+6.13	+1.12	-5.75	+0.19	+2.15	+5.29	+5.87	+0.23	-2.83	+5.59
+2.37	-2.11	-0.98	+3.22	+1.30	+1.27	+1.02	-0.77	-0.08	+2.30
Rows and columns are numbered from 1.
Find the entry in the top-right corner.
Answer: +5.59
The entry just right of +1.30 is +1.27
Find the entry in the top-left corner.
Answer: +6.13
Find the entry in row 1 and column 2.
Answer: +1.12
The entry just left of +5.87 -> +5.29
The entry in the bottom-right corner: +2.30
The entry directly above -0.77: +0.23
The entry just left of +5.29 is +2.15
Find the entry in row 2 and column 3.
Answer: -0.98
The entry at row 2, column 1 is +2.37
The entry in row 2 and column 2 -> -2.11
The entry directly above -0.08 is -2.83

Read these off the array that follows.
1) Which number is the smallest entry in the first row?
2) Which number is the first entry on the diagonal from the top-right corner?
3) Which number is the entry just right of the smallest entry?
4) Which number is the fifth-last entry, reading row by row?
5) Which number is the entry just right of +2.32?
6) Which number is the entry in the bottom-left corner?
7) Which number is the entry directly below +4.68?
8) Which number is the entry directly above -3.64?
-0.24	-2.51	+1.82	+0.67
+2.97	-4.47	+5.64	+2.93
+7.21	-2.73	+2.97	-4.83
+1.85	-3.09	-5.84	+6.38
-1.21	+1.98	+4.68	+2.69
-4.63	+1.72	+6.75	+3.91
-3.64	-6.44	-3.19	+0.55
-6.90	-4.91	+2.32	+4.42
+0.88	+6.11	-1.32	+1.02
+2.38	-2.84	+0.63	-1.75
-1.28	+1.52	+7.13	-1.27
+5.13	+1.59	+2.48	-2.40
-6.15	+3.48	+0.01	+2.19
+2.94	-5.23	+4.46	-6.11
1) -2.51
2) +0.67
3) -4.91
4) +2.19
5) +4.42
6) +2.94
7) +6.75
8) -4.63

Questions about the row below.
1) Give the entry just left of 7.
2) Give the centre entry.
2	3	8	7	3	2	4
1) 8
2) 7

X =
60	49	40	92	49	46	39	37	96	45	49	87	31	78	41	53
66	62	90	79	69	64	85	59	86	71	73	39	3	86	32	51
Give the entry in the top-right corner.
A: 53
Give the first entry, reading row by row.
A: 60
The largest entry in the first row is 96
Give the entry directly above 85.
A: 39
The entry just left of 32: 86
Give the 2nd largest entry.
A: 92
The last entry, reading row by row -> 51
The entry in the bottom-left corner is 66
Give the smallest entry.
A: 3
Give the fifth entry from the end, reading row by row.
A: 39

Read these off the row that follows.
1) Give the second entry from the left.
2) Give the 5th entry.
3) Give the third entry from the right.
4) Give the entry just left of +6.22.
5) Give the 4th entry from the end.
6) Give the first entry from the right.
7) Give the second-last entry.
8) Give the first entry from the left.
[-0.62 +0.06 +4.05 +4.08 -6.94 +1.48 +6.22 -4.22 +6.28 +1.71 +6.69 +1.43]
1) +0.06
2) -6.94
3) +1.71
4) +1.48
5) +6.28
6) +1.43
7) +6.69
8) -0.62

Read these off the grid that follows. Indices start at 1.
1) Which number is the entry just right of +1.78?
2) Which number is the entry directly above -0.81?
3) Which number is the entry in row 2 and column 3?
4) Which number is the entry in the top-right corner?
5) Which number is the entry directly above +1.78?
6) Which number is the entry just right of -0.83?
7) Which number is the top entry of the column that holds the smallest entry?
8) Which number is the entry directly above -0.83?
+0.75	-0.66	+2.34	+0.15	-3.93	+2.01	+1.16	-5.46	+1.64	-0.77	+5.80	+5.50
+0.18	+4.13	+0.75	-0.87	-0.50	+3.32	+2.73	-3.54	-0.94	-0.87	+4.58	+1.13
-0.23	-3.54	+1.64	-0.72	-2.61	+3.83	+1.78	-4.21	+0.96	-0.90	+2.85	+5.49
-0.83	-3.82	+4.13	-0.81	-2.54	-2.24	+2.19	+2.01	+2.67	-1.05	+3.55	+1.34
-1.64	+2.41	+3.78	-1.88	-0.20	-1.35	+2.98	-0.38	+0.57	-2.22	+4.12	+0.25
-0.95	+1.75	+3.54	-3.06	+2.20	+0.78	-0.44	+2.19	+2.61	-0.93	+2.52	+0.65
1) -4.21
2) -0.72
3) +0.75
4) +5.50
5) +2.73
6) -3.82
7) -5.46
8) -0.23

Questions about the array below. Counting starts at 1.
1) Which number is the entry just right of -2.60?
2) Which number is the entry in the bottom-right corner?
3) Which number is the entry directly below +0.05?
4) Which number is the entry in row 2 and column 2?
5) Which number is the entry in row 2 and column 1?
6) Which number is the entry directly above +1.01?
7) Which number is the top-left entry?
8) Which number is the entry directly above +1.39?
array([[+1.04, +1.32, +0.05, +2.66, -4.92, +2.40, -2.71, -2.08],
       [-0.33, +0.59, +0.47, +1.55, -1.50, -1.26, +0.98, -0.03],
       [-0.45, +0.72, +0.73, +1.30, -1.57, -1.41, +0.78, +0.06],
       [-0.58, +0.44, -1.57, +6.44, -1.95, +1.01, +1.42, +0.58],
       [-0.75, +0.40, +2.09, +3.54, -6.19, -0.95, +2.71, -0.72],
       [+1.82, +2.14, +1.64, +1.04, -2.60, -2.85, +0.45, -0.17],
       [-0.20, +0.93, +0.69, +1.39, -1.53, -1.49, +0.93, -0.27],
       [+2.56, +4.69, -1.13, +2.45, -2.92, -4.22, +2.39, -1.65],
       [-0.15, +0.62, +0.86, +1.57, -1.95, -1.48, +0.69, -0.18]])
1) -2.85
2) -0.18
3) +0.47
4) +0.59
5) -0.33
6) -1.41
7) +1.04
8) +1.04

Read these off the row that follows.
1) Report the 5th entry from the end.
2) Report the first entry from the left.
3) Report the 2nd entry from the right.
4) Report the last entry.
5) Report the entry just left of +5.62.
-2.52	-4.49	+6.91	+5.62	-1.44	+0.45	+4.35	-5.25	+5.45	+4.57	-0.63
1) +4.35
2) -2.52
3) +4.57
4) -0.63
5) +6.91

grid =
[[4.77, -17.11, 1.13, -0.59, -8.17, 21.09, 9.83, -11.10, 5.11],
 [-17.95, 14.39, -13.22, 12.52, -23.70, -0.81, -14.80, 11.46, -5.58],
 [-0.61, -14.99, -6.44, -16.27, -3.50, 6.98, -9.29, -16.75, -0.28],
 [-14.71, -4.49, -11.60, -13.80, 1.42, -17.56, -8.83, 5.53, -3.06],
 [2.67, -17.57, -1.91, -6.85, -7.17, 17.77, 3.36, -14.76, 3.26],
 [1.62, -9.31, 0.66, -13.29, 1.97, -18.88, -3.66, -22.60, -17.76]]
Rows and columns are numbered from 1.
Report the entry just left of -9.31.
A: 1.62
Report the bottom entry of the column that holds the smallest entry.
A: 1.97
Report the entry just left of -3.50.
A: -16.27
Report the entry just left of the smallest entry.
A: 12.52
The entry directly above the smallest entry is -8.17
Report the entry just left of -11.60.
A: -4.49
Report the entry in row 3 and column 1.
A: -0.61
Report the entry directly below -14.80.
A: -9.29
The top-right entry -> 5.11
The entry just right of the largest entry -> 9.83
The entry just right of 9.83 is -11.10
Report the entry in the bottom-right corner.
A: -17.76
The entry at row 2, column 1: -17.95
Report the entry directly below -23.70.
A: -3.50
Report the entry in row 1 and column 2.
A: -17.11
Report the entry directly above 6.98.
A: -0.81
The top entry of the column that holds the largest entry: 21.09
Report the top-left entry.
A: 4.77
Report the entry just right of -18.88.
A: -3.66
Report the entry just left of -0.81.
A: -23.70
The entry just left of -13.29 -> 0.66
Report the entry in row 1 and column 3.
A: 1.13
Report the entry just right of -17.56.
A: -8.83
Report the entry just right of 17.77.
A: 3.36
Report the entry just left of -17.56.
A: 1.42
The entry directly below -3.06 -> 3.26
Report the entry at row 2, column 2.
A: 14.39
